Rows lie near named flat spaces through zero. A row that begins with a name and a colon came from that space; any other row is followed by the name of its block's space that it lies nearest.
ginum_fegi: -251 -181 -165 -205 -163 5 292 82 -160 -227 245 -352 -120 -90 -817 479 106 30 145 -730 -325 241 140
ginum_fegi: 82 185 156 6 -46 17 -160 51 -179 38 -124 148 5 221 183 6 -21 -25 -83 -248 1 -100 241
nuga_movad: -151 97 -145 -224 -222 -162 -86 93 239 -225 369 -392 -73 8 -629 299 198 -28 148 32 -161 33 55
sakuf_vozit: 222 -365 43 -122 -82 78 13 -85 287 -312 36 -196 -474 -64 41 296 -75 57 180 -250 -145 89 -166
sakuf_vozit: 180 96 134 -128 -235 -20 -9 14 41 5 3 -75 -42 90 -166 -24 -69 12 27 -269 -246 -83 94
ginum_fegi: 71 -133 39 -50 -20 18 -137 -55 26 -235 8 -49 -300 -20 75 183 29 71 94 -237 -12 18 -65
fufe_kofo: -101 300 202 476 -187 -484 -146 8 125 24 45 -385 367 -92 -412 -59 184 -64 -26 198 -227 -138 97
fufe_kofo: 50 247 56 109 -259 -36 -64 119 -92 107 89 -138 53 -123 -47 -170 -117 138 21 22 -235 -226 -281
fufe_kofo: 108 -247 49 240 -202 -49 52 86 30 -95 56 -427 -291 -369 -291 264 -74 306 212 -295 -94 22 -449
ginum_fegi: 94 78 -60 141 108 -172 20 -60 258 -159 30 -96 -119 -422 -143 -81 -22 -169 195 470 -39 -5 -210
nuga_movad: 26 -347 -158 -301 270 347 141 -102 -99 -149 -33 127 -334 29 190 218 -80 -76 142 -273 188 345 10
fufe_kofo: 30 -259 -61 -95 88 176 7 40 165 34 -18 182 -61 91 180 97 -35 75 25 21 195 90 -203
nuga_movad: 75 -53 85 249 -127 -93 8 23 -35 -36 -57 -63 -55 -138 -12 1 -57 138 55 -164 -100 -114 -142
sakuf_vozit: 1 29 54 -68 124 -77 8 -89 -1 -52 -38 -108 -4 -127 -233 47 105 -94 -13 -49 -79 115 83
sakuf_vozit: -50 265 -13 105 5 -286 -130 -41 116 -85 88 -181 117 -64 -122 -99 172 -107 -49 448 -101 -157 160
ginum_fegi: -32 -186 -18 434 143 -188 174 42 159 -12 -58 -79 198 -215 -445 256 71 -80 229 -4 3 163 37
fufe_kofo: -89 -45 42 94 193 44 6 -204 -195 127 -97 111 109 -95 235 -167 17 52 -118 168 116 -7 108
ginum_fegi: -82 236 29 344 -14 -168 -38 201 30 183 -69 164 388 226 19 -11 30 -133 -69 233 129 -129 279
fufe_kofo: 176 130 39 -143 33 90 -154 -24 201 100 -68 336 85 299 465 -268 -80 -123 -68 358 102 -130 62
sakuf_vozit: -43 72 -90 -193 67 114 -51 8 -69 15 3 244 0 175 216 -92 -4 -63 -59 75 157 -10 107
sakuf_vozit: 9 254 -5 94 -219 -191 -242 63 199 -78 164 -77 57 82 50 -115 50 11 32 360 -95 -276 -53
nuga_movad: 11 336 148 85 -201 -103 -61 59 -119 247 -35 102 356 186 -29 -264 -23 12 -155 7 -177 -251 211
ginum_fegi: 31 445 -13 78 -125 -277 -166 193 391 -54 84 95 197 158 44 -164 43 -289 -73 607 -125 -293 74
fufe_kofo: -9 212 90 138 181 -8 -19 37 -158 212 -187 211 242 147 187 -78 -7 -170 -146 150 164 -15 358
sakuf_vozit: -13 237 -48 28 329 -29 291 78 -325 42 -227 196 170 -58 -237 35 7 -381 -50 -190 -102 149 497
nuga_movad: -82 -98 65 180 81 -64 63 -121 -23 -8 -154 229 56 -47 235 -137 -21 -45 -121 39 119 -27 73
sakuf_vozit: 35 -355 108 290 330 -2 26 -257 -88 -105 -205 -6 -87 -108 86 256 68 -25 133 -189 158 241 270
ginum_fegi: -113 136 210 471 -58 -440 -161 -112 49 1 -16 -342 218 -319 -377 -38 211 71 -21 182 -64 -90 -15
ginum_fegi: -266 -104 -77 -412 86 312 243 -77 -460 222 -1 79 88 171 -57 -5 -5 46 -240 -429 123 252 278
ginum_fegi: -73 -17 -38 113 146 93 11 -103 -20 166 -50 267 165 -15 341 -234 -84 -31 -31 378 222 -21 -20
sakuf_vozit: -187 87 -21 -177 282 93 208 -181 -175 217 -60 86 283 68 -142 -92 29 -319 -115 137 153 297 526
ginum_fegi: 152 295 231 695 -244 -564 -299 75 259 -143 -29 -337 42 -269 -150 -31 83 31 128 368 -117 -351 -97
sakuf_vozit: 147 -121 171 310 62 -2 18 -7 -42 -19 -226 162 -52 9 277 113 -100 13 -7 -200 -66 -93 119
sakuf_vozit: -129 44 104 -178 -267 42 -47 13 -168 54 129 -246 -34 34 -242 77 17 174 -101 -397 -143 7 -48
fufe_kofo: 12 -57 40 180 -107 -263 -216 -74 330 -221 127 -250 -72 -116 -15 33 164 125 30 300 -150 -186 -229
nuga_movad: 97 -46 140 114 98 179 229 102 -164 292 -266 321 203 93 62 24 -197 -79 -62 -339 -8 79 158
fufe_kofo: -22 120 83 -11 167 -66 -234 -226 91 74 -33 142 229 127 257 -268 132 -87 -100 421 84 -47 131
fufe_kofo: 92 -74 -147 -274 147 348 176 155 86 162 -104 596 42 294 463 -92 -209 -124 -102 115 130 -29 11
ginum_fegi: -105 -66 -15 -206 -39 155 97 127 -139 29 10 112 54 249 -85 196 17 22 -121 -487 -153 58 105
ginum_fegi: -7 95 66 -153 -196 -79 5 -6 -2 -157 63 -156 -151 19 -166 57 7 -55 -54 -245 -219 -42 124
nuga_movad: -47 316 24 -41 -131 -169 -290 -35 3 -70 222 -447 52 155 -223 50 170 -83 96 179 -45 20 229
fufe_kofo: 159 -14 76 400 -97 -155 -32 127 17 -35 -124 -27 -36 -72 68 35 -56 104 95 -70 9 -148 -111
nuga_movad: -64 -174 -127 -223 -1 124 67 -27 -89 -100 80 -140 -237 -41 19 59 8 104 -7 -143 95 134 -157
ginum_fegi: 1 -127 -89 -456 -14 195 73 -99 126 -116 111 62 -168 125 -61 32 -46 -131 73 -154 -14 208 26
sakuf_vozit: 41 -26 -30 -274 336 97 -79 -117 72 -81 -122 335 -13 182 281 -41 114 -194 -114 113 84 86 177
sakuf_vozit: -72 -107 -92 111 -54 70 133 127 -146 90 -25 65 -64 -216 93 -79 -107 227 -58 -36 124 -77 -384
nuga_movad: -51 146 12 -81 -128 -140 -226 -77 281 -62 109 157 186 408 113 -118 115 -156 -24 296 86 -115 347
sakuf_vozit: -28 -3 23 -361 217 183 26 -94 -254 57 -170 377 52 280 250 -87 74 -58 -279 -286 7 36 330
nuga_movad: 217 -82 -132 -428 -119 283 304 143 196 -51 81 193 -192 73 -286 162 -270 -204 260 -326 -217 144 36
ginum_fegi: 163 -117 52 -201 71 96 -162 -336 193 -135 3 78 -276 -148 401 -280 -76 2 71 314 63 -2 -234
fufe_kofo: -84 -196 97 571 478 -2 203 -79 -500 149 -417 176 125 -269 145 139 2 -5 -47 -245 291 194 261
ginum_fegi: 139 250 -25 -215 -280 41 -95 175 188 7 107 4 -127 113 314 -268 -159 8 -120 287 -133 -273 -334
nuga_movad: 163 4 125 211 73 -69 -12 -109 -292 -2 -140 -184 -84 -281 -43 -34 17 185 38 -207 -194 -83 -27
fufe_kofo: 116 58 20 -241 97 38 -127 -156 118 -98 -31 143 -50 189 193 -145 28 -193 25 101 40 72 153
nuga_movad: 27 -308 -45 165 414 -17 37 -203 145 -162 -176 273 -83 -155 251 84 80 -95 55 234 184 93 85
nuga_movad: 142 -38 121 280 -233 -85 -138 98 222 100 -66 142 42 -34 301 -227 -116 246 -32 175 52 -294 -470
fufe_kofo: 97 -17 272 673 176 -324 -302 -285 16 11 -221 -129 88 -215 388 -152 122 119 -20 475 187 -179 83
nuga_movad: -149 -225 -44 9 1 -93 7 -112 44 -165 52 -7 -69 -71 -147 133 148 115 -7 -115 46 15 52
nuga_movad: 15 11 72 187 32 -207 -345 -128 211 -100 68 -104 81 88 2 77 222 56 107 292 95 -80 120
nuga_movad: 131 64 15 -173 -3 163 28 -85 58 124 -82 490 91 127 333 -347 -181 -82 -25 133 -13 -134 36
fufe_kofo: -218 -248 -78 288 91 -133 188 54 -36 0 27 -202 80 -224 -394 346 150 144 -3 -54 61 75 78
sakuf_vozit: 39 241 59 81 -227 -164 -197 148 54 21 94 -195 77 92 -95 -24 70 97 -31 79 -117 -206 -74
sakuf_vozit: -99 -174 -73 151 184 -12 -6 -54 48 -53 -30 16 -87 -171 254 20 46 70 -64 308 208 1 -178
fufe_kofo: 284 77 10 -396 -276 101 -117 120 267 -105 131 -111 -287 105 -14 -26 -108 45 87 -86 -208 -87 -320
116 161 246 -79 -219 -30 -340 -93 6 -34 -50 273 -21 239 322 -166 -1 120 -127 -163 -149 -335 105
sakuf_vozit
-17 -116 2 14 -59 33 45 94 -46 -112 15 -51 -114 24 -251 310 -5 0 146 -457 -27 141 39
ginum_fegi
-42 -453 -17 61 579 161 114 -245 -169 -36 -265 179 -62 6 213 280 131 -64 -8 -156 346 375 344
nuga_movad
-98 -475 -104 -175 109 132 176 -120 -65 -265 87 -317 -354 -255 -354 391 78 120 172 -544 -55 390 -241
sakuf_vozit
-168 43 32 420 58 -88 -52 101 40 173 -84 248 305 82 376 -84 -3 29 -190 385 155 -214 -17
fufe_kofo
-37 -266 137 143 27 78 126 -128 -103 166 -145 34 -9 -191 167 -63 -89 218 -156 -93 89 1 -146
sakuf_vozit
-195 55 -122 -649 -196 149 228 16 97 72 261 -88 80 162 -431 -30 7 -111 -162 -121 -229 131 96
fufe_kofo
-3 -30 -60 -270 124 265 47 -28 -185 119 -62 273 -2 152 174 -85 -83 -46 -16 -155 192 151 68
fufe_kofo
-28 250 -25 -391 -104 -17 -267 -126 262 -113 194 206 89 326 138 -230 95 -175 -49 310 -141 -155 160
sakuf_vozit
44 -325 91 191 293 261 297 -88 -330 360 -382 461 180 -76 351 -147 -175 152 -157 -256 207 84 7
nuga_movad
-68 -746 -168 -139 429 464 531 -142 -112 -50 -160 277 -258 -239 -74 391 -195 -81 233 -578 227 612 -77
ginum_fegi
-34 -116 -26 -262 -49 -3 51 -15 22 -206 106 -305 -228 -92 -436 251 98 -14 83 -402 -130 238 -74
fufe_kofo
6 -32 80 91 -134 -163 -145 -69 124 -73 -14 136 44 49 84 -112 91 150 -78 26 -43 -238 -13
nuga_movad
-1 458 23 -376 -227 -60 -129 -55 73 45 176 7 163 211 -83 -357 10 -188 -105 242 -253 -172 204
ginum_fegi
116 209 114 202 -191 -333 -373 -11 402 -158 42 53 69 143 220 -191 120 -5 -20 454 -66 -369 -47
nuga_movad
85 -18 -79 -236 -21 259 84 175 -79 175 -24 185 59 340 150 9 -109 14 -37 -192 66 51 33
ginum_fegi
137 -360 -54 -580 163 504 271 -178 -189 64 -122 245 -332 -11 232 -76 -228 34 -18 -441 118 317 -116
fufe_kofo

Each name stands for a flat space through zero: a line, a plane or more. A row that begins with a name and a colon came from that space; any other row is followed by the name of the space it lies nearest, among the names in its block.
pez-leru: -254 -89 155 -17 -124 195 -427 74 -22 81 -165 192 115 -273 -163 279 -34 -53 24 78 175 -47 -145
natu-bofo: 205 100 350 -93 94 -129 158 66 403 -39 24 154 12 54 93 -467 141 122 349 -26 -82 -303 130
fura-nobuz: 342 82 137 126 131 -258 19 259 122 -118 123 273 -15 187 -327 -28 -294 129 231 72 25 -141 63
fura-nobuz: 23 -232 -116 -123 -32 -108 267 -134 229 -182 -76 -13 133 -82 -76 -322 328 132 164 -387 -238 176 332
natu-bofo: 95 108 -183 53 -2 45 198 -112 -89 -7 -12 -234 -87 -133 181 -153 46 -35 -33 -10 -90 -2 28
fura-nobuz: 61 92 59 69 -45 145 -5 -112 -45 -14 -92 -98 97 -134 120 117 146 -155 -80 21 112 -55 -30
fura-nobuz: 59 -63 138 71 0 33 -276 183 -53 108 73 94 -19 -85 -114 238 -199 -77 -68 -27 -77 -47 -81
natu-bofo: 9 197 -517 180 -64 -93 -89 160 -413 43 55 -12 -199 -114 -260 153 -485 145 82 229 56 239 -264
zotel-tumo: -396 -150 58 -103 -20 69 -163 -64 -84 228 13 -195 -88 -20 140 133 133 -203 -92 -101 -56 -5 -163
fura-nobuz: -251 -519 780 -157 1 26 -254 73 557 -74 -36 279 301 316 -259 322 280 -30 -81 -166 84 -259 274
kab-siso: 395 -293 -413 258 44 -25 -243 301 -395 112 230 12 -70 -253 -364 358 -624 -60 -341 -342 -448 355 132
pez-leru: -162 34 -166 31 -103 174 -85 -106 -162 5 -145 -48 68 -150 -2 159 2 -29 -96 137 209 91 -86
natu-bofo: -27 -136 -135 -14 -86 -17 158 -131 119 -230 -169 30 184 -103 -203 -65 210 118 121 -141 48 137 225
kab-siso: -262 -128 485 -300 6 -65 -131 18 366 82 24 186 52 172 158 -171 375 4 167 -165 -107 -124 -33
pez-leru: 38 -102 -459 95 -43 17 -114 54 -446 137 153 -203 -150 -158 -6 262 -242 -107 -315 -225 -331 402 -101
zotel-tumo: 264 -59 -268 53 67 -42 234 -105 -85 -122 -10 -103 39 -154 16 -174 72 -65 -54 -291 -207 154 233
kab-siso: -175 -25 -214 62 82 -108 -133 83 -279 -14 35 122 -68 240 -286 301 -325 -16 -98 190 252 120 -141
pez-leru: -134 -149 196 188 -100 180 -536 272 -148 274 68 7 -26 -137 -256 632 -419 -126 -192 157 76 -109 -225
fura-nobuz: -17 -20 -260 65 43 -132 -44 132 -213 8 113 46 -135 136 -210 129 -338 89 -55 78 -16 159 -73
zotel-tumo: 24 95 188 22 87 -169 138 2 139 -154 16 91 30 352 -113 34 50 29 121 164 240 -157 7
natu-bofo: -184 -198 70 -148 -12 -106 165 -156 219 -185 -80 70 188 255 -103 -38 350 65 59 -155 94 113 185
zotel-tumo: 7 -312 -209 206 -82 -39 -107 121 -73 -135 -49 50 124 -92 -604 402 -288 97 -33 -77 53 168 182
zotel-tumo: 233 24 -200 225 183 -178 -278 310 -420 67 200 204 -128 105 -368 399 -613 -146 -137 35 17 110 -165
natu-bofo: -101 -54 295 -36 99 -75 -262 184 -25 151 174 78 -146 205 12 229 -128 -144 -103 7 -88 -136 -178
pez-leru: 82 -37 -137 3 -7 -68 -1 54 -23 -36 6 87 17 -90 -123 -76 -62 77 88 -113 -102 126 51
zotel-tumo: -190 -227 107 23 -29 28 -316 93 -72 -20 -21 178 113 94 -304 482 -100 -78 -166 -10 143 83 -41
zotel-tumo: -279 216 375 -268 -16 -82 459 -312 518 -150 -168 -183 -34 154 412 -626 726 99 458 102 113 -389 37
kab-siso: -234 -31 395 -117 -39 105 -210 -13 140 120 -16 45 61 105 153 160 204 -120 -53 54 107 -152 -140
natu-bofo: 27 -43 177 -133 110 -142 371 -186 386 -278 -133 132 194 259 -30 -381 363 106 235 -42 194 -149 316
zotel-tumo: 305 97 300 15 88 -92 375 -103 338 -198 1 -138 1 32 188 -329 335 -34 159 -125 -152 -314 244
natu-bofo: -106 0 246 -105 13 152 -5 -75 127 176 22 -141 -45 20 356 -123 146 -90 -115 42 -45 -197 -24
kab-siso: -22 -3 138 36 29 -4 -27 28 54 -91 -44 22 -43 -24 -78 60 -8 -27 32 68 42 -180 23
kab-siso: 69 291 -285 120 54 -16 114 -38 -287 22 21 -119 -141 48 86 -7 -209 -33 -30 270 184 13 -180
kab-siso: -17 -133 216 -13 48 147 -268 83 -61 219 109 -2 -13 19 144 232 -106 -199 -313 -55 -95 -65 -56
pez-leru: 127 -50 -100 17 -29 -187 265 -35 164 -233 -13 44 110 139 -221 -111 111 197 180 -103 -10 131 202
pez-leru: 60 213 -206 180 -33 114 -102 24 -255 40 -71 57 62 -28 -121 228 -318 4 -59 364 401 34 -171
zotel-tumo: -232 -88 141 -62 -132 65 120 -173 173 -49 -76 -254 29 -1 121 44 377 -19 3 -65 -33 -53 38
fura-nobuz: -156 -246 -43 -44 -11 103 -110 -15 -51 127 29 -58 30 22 3 136 -59 -49 -238 -93 -58 103 63
natu-bofo: 6 119 -15 43 5 18 -80 24 -92 13 -31 63 3 -26 -26 71 -76 -36 32 122 142 -25 -117
fura-nobuz: 55 -29 -64 8 55 -55 -69 82 -80 4 54 120 -12 58 -94 44 -153 11 -44 -16 -16 75 -3
natu-bofo: 150 51 -519 142 -28 7 93 1 -307 -9 8 -116 -77 -202 -98 -23 -281 75 -66 -1 -79 253 19
pez-leru: -22 -79 29 76 -73 122 -109 18 23 -80 -127 45 72 -207 -172 140 -60 28 -13 58 81 -69 74
kab-siso: 74 -25 -120 97 -12 143 -57 -23 -103 29 -84 1 97 -172 -64 78 -135 -46 -95 48 123 17 56
fura-nobuz: -162 -11 154 -85 -52 84 45 -154 129 -39 -116 -65 89 -12 130 -26 309 -60 23 -9 98 -80 14
kab-siso: -85 -26 -155 149 -98 53 -161 57 -214 5 -19 -59 -9 -74 -223 392 -196 -23 -103 104 107 109 -121
kab-siso: 41 138 -90 104 -74 114 52 -82 -35 -104 -157 -7 98 -127 -62 46 -16 47 43 211 266 -42 1
pez-leru: -102 -144 -219 -64 -91 -1 71 -84 -35 -35 -23 -106 7 -106 -5 -47 131 62 -32 -209 -192 240 81
pez-leru: -416 50 42 16 -161 227 -439 77 -221 227 -45 16 -49 -22 -21 475 -216 -31 -172 379 300 8 -391
fura-nobuz: -87 49 -97 -12 -77 17 292 -227 107 -266 -190 -123 64 -33 -1 -127 286 101 100 67 142 -19 139
pez-leru: -111 57 563 -220 114 -160 210 -97 428 -63 67 16 -3 476 286 -233 462 -37 140 7 41 -315 24
fura-nobuz: 273 578 -524 61 34 -59 649 -367 -149 -257 -201 -228 -29 -148 319 -628 260 68 313 193 236 43 4
kab-siso: -50 -47 111 -105 -8 32 125 -115 237 -84 -131 54 123 -41 45 -256 236 70 145 -39 66 -94 160
zotel-tumo: -213 37 -89 -38 -63 43 -150 81 -132 183 75 -71 -186 -9 80 55 -180 67 -53 149 -59 44 -215
kab-siso: -116 -90 -100 5 10 56 11 -39 -89 66 17 -149 -82 -8 47 43 -65 -43 -143 7 -42 9 14
fura-nobuz: -243 -145 511 -196 -26 -33 43 -59 488 -52 -71 68 107 177 44 -151 403 65 212 -40 49 -271 112
pez-leru: -128 -27 295 16 -16 -66 -152 164 154 1 39 99 -66 140 -180 167 -108 77 111 173 80 -215 -86
fura-nobuz: -296 -166 -89 92 -72 166 -607 291 -437 414 199 -80 -260 -100 -86 625 -565 -141 -406 115 -146 120 -379
kab-siso: 294 339 -331 256 28 -42 34 72 -272 -224 -111 208 33 -74 -316 106 -393 111 113 377 395 32 -79
natu-bofo: -326 40 421 -227 -43 12 119 -166 379 17 -73 -56 48 241 277 -205 473 30 174 104 154 -244 -46
zotel-tumo: -72 90 -130 32 3 -4 -176 112 -295 198 150 -150 -276 -91 133 136 -199 -116 -120 5 -221 59 -276
zotel-tumo: 290 41 -59 62 93 33 -151 176 -144 140 104 55 -139 -303 78 -129 -274 -83 -44 -136 -313 -40 -10
pez-leru: 326 213 -391 204 127 -238 382 -18 -182 -268 34 -74 -114 112 -191 -120 -210 84 105 103 66 50 100
natu-bofo: -250 13 277 -101 59 -20 -203 82 116 69 -50 222 -8 123 -70 1 -36 -2 156 196 240 -226 -136
natu-bofo: 291 23 -275 165 -26 13 147 9 -147 -63 41 -220 -107 -290 -1 -46 -117 -2 -67 -150 -299 83 117
zotel-tumo: -176 11 -69 -133 -65 87 97 -203 17 34 -97 -135 42 -97 245 -173 320 -47 16 -98 -17 84 -16
52 20 11 55 -53 -27 210 -99 100 -100 -27 -200 11 -20 25 -37 186 6 70 -54 -45 -46 85
zotel-tumo
-199 -191 226 -25 23 24 -254 98 18 89 37 61 -14 78 -109 273 -62 -107 -112 -18 10 -92 -53
zotel-tumo
323 144 -122 -31 91 -34 225 -1 -37 132 186 -190 -194 -78 406 -425 -20 -9 -50 -164 -417 16 45
kab-siso
323 305 -510 64 119 -220 448 -134 -203 -186 4 -60 -60 27 54 -409 -3 64 186 -32 6 204 54
zotel-tumo
118 -133 -416 104 -102 217 -75 -100 -275 -79 -167 -45 136 -503 -99 117 -44 -72 -204 -224 -107 298 151
pez-leru
28 71 -93 -90 -32 9 166 -84 103 -108 -74 62 33 -17 86 -287 99 185 88 50 12 49 97
zotel-tumo
5 -111 512 -208 136 -226 273 -47 548 -56 66 1 16 263 156 -452 458 3 313 -261 -197 -321 223
pez-leru
-85 -196 -205 148 -115 169 -553 282 -444 326 171 -70 -172 -291 -151 587 -521 -122 -385 -73 -288 248 -253
pez-leru
23 192 -247 17 -20 20 490 -389 -33 -237 -166 -298 86 52 227 -189 407 -51 1 38 203 63 109
natu-bofo
78 -25 -165 29 35 -85 89 63 -56 84 133 -73 -89 104 -13 -77 -185 81 -28 -18 -118 95 23
fura-nobuz
